Here is a tiny trained network, its code and every weight. The questions are about switching its units off for an input and a class, where a switched-off unit gives its printed mean instead of its output.

import numpy as np


def w(rows, s, z=0):
    codes = np.array(rows[::2]) - 128.0
    scale = np.full(codes.shape[1], s)
    scale[-1] = z or s
    return codes * scale


def norm(h):
    return h / np.sqrt((h * h).mean(-1, keepdims=True) + 1e-5)


def f(y):
    return np.maximum(y, 0)


def log_softmax(a):
    a = a - a.max(-1, keepdims=True)
    return a - np.log(np.exp(a).sum(-1, keepdims=True))


def net(x, mask):
    res = np.array(x, float).reshape(1, 8) / 4 @ E
    u = 0
    for l in range(3):
        y = f(norm(res) @ A[l][:, :-1].T + A[l][:, -1])
        res = res + np.where(mask[u : u + 4], y, B[l][:, -1]) @ B[l][:, :-1]
        u += 4
    return log_softmax(norm(res)[-1] @ U[:, :-1].T + U[:, -1])


A, B = {}, {}
E = w([
[117,157,58],'x0',
[146,91,150],'x1',
[153,51,170],'x2',
[253,152,76],'x3',
[180,92,59],'x4',
[149,77,127],'x5',
[163,114,137],'x6',
[62,96,108],'x7',
],0.0051)
A[0] = w([
[44,187,62,43],'0.n1',
[61,9,195,5],'0.n2',
[14,1,92,86],'0.n3',
[178,84,42,7],'0.n4',
],0.0063,0.0034)
B[0] = w([
[67,144,149,208],'0.n1',
[134,101,193,222],'0.n2',
[120,131,157,254],'0.n3',
[250,157,81,177],'0.n4',
],0.013,0.0027)
A[1] = w([
[42,213,249,86],'1.n1',
[1,158,49,8],'1.n2',
[59,69,162,217],'1.n3',
[213,108,231,91],'1.n4',
],0.0052,0.0016)
B[1] = w([
[178,151,72,255],'1.n1',
[161,230,93,181],'1.n2',
[175,171,196,213],'1.n3',
[112,255,72,213],'1.n4',
],0.0056,0.004)
A[2] = w([
[83,167,104,5],'2.n1',
[197,255,203,5],'2.n2',
[210,249,175,25],'2.n3',
[138,130,142,37],'2.n4',
],0.0087,0.0029)
B[2] = w([
[27,141,32,148],'2.n1',
[91,3,54,252],'2.n2',
[63,2,124,254],'2.n3',
[77,91,217,128],'2.n4',
],0.0088,0.0057)
U = w([
[115,115,114,92],'0',
[124,80,101,100],'1',
[240,137,71,211],'2',
[135,81,102,124],'3',
[123,116,250,221],'4',
[55,214,84,146],'5',
[132,73,135,4],'6',
],0.021,0.0028)

Each question gives the input, the list of numbers given to net, and the class t.
The units are the neurons (one row each of A and B). Each row of codes is followed by its name. A weight is (code - 128) times the scale printed after its matrix; where a second scale follows, it is the last column's (A, B and U).
mask holds one flag per neuron, layer by layer. A switched-off neuron (its flag False) gives its mean, the last column of its row in B, instead of its output. The means were averaged over made-up inputs and are rounded, as every weight is.
A unit's drop is (log p(t) with every unit on - log p(t) with that unit switched off) / (log p(t) with every unit on - log p(t) with every unit switched off).
The circuit of an input: a set's keep is (log p(t) with only the set's units on - log p(t) with every unit switched off) / (log p(t) with every unit on - log p(t) with every unit switched off). Starting from all 12 units, units are removed one at a time, each time the one whose removal leaves the highest keep (on an exact tie, the one counted first), for as long as the keep stays at least 0.8.
units of the circuit, in order: the units of the circuit, biggest drop first
most important unit: the unit with the biggest drop
k most important neurons: the k neurons with the biggest drops, biggest first
drop of u: that unit's drop, to one decimal
input [2,-3,0,1,1,0,-4,2], class 5: most important unit => 0.n2
input [2,-7,-2,-6,-1,8,-5,4], class 5: units of the circuit, in order => 2.n3, 2.n2
input [-1,-8,6,-8,0,-7,0,7], class 4: 2 most important neurons => 0.n2, 2.n2
input [-1,-7,1,-6,-1,2,-8,2], class 4: units of the circuit, in order => 0.n3, 2.n2
input [4,7,1,-1,6,7,1,3], class 2: 2 most important neurons => 2.n3, 0.n4
input [0,6,3,3,3,8,5,5], class 2: 3 most important neurons => 2.n3, 2.n2, 0.n4
input [-5,-2,4,3,3,1,0,7], class 4: drop of 1.n4 => -1.1
input [-2,-8,2,-8,-5,-7,6,-7], class 1: drop of 0.n1 => 0.1
input [7,5,5,-6,4,-3,0,6], class 4: drop of 2.n2 => 0.2
input [-3,4,0,-4,-2,-1,6,8], class 4: drop of 0.n1 => 0.0
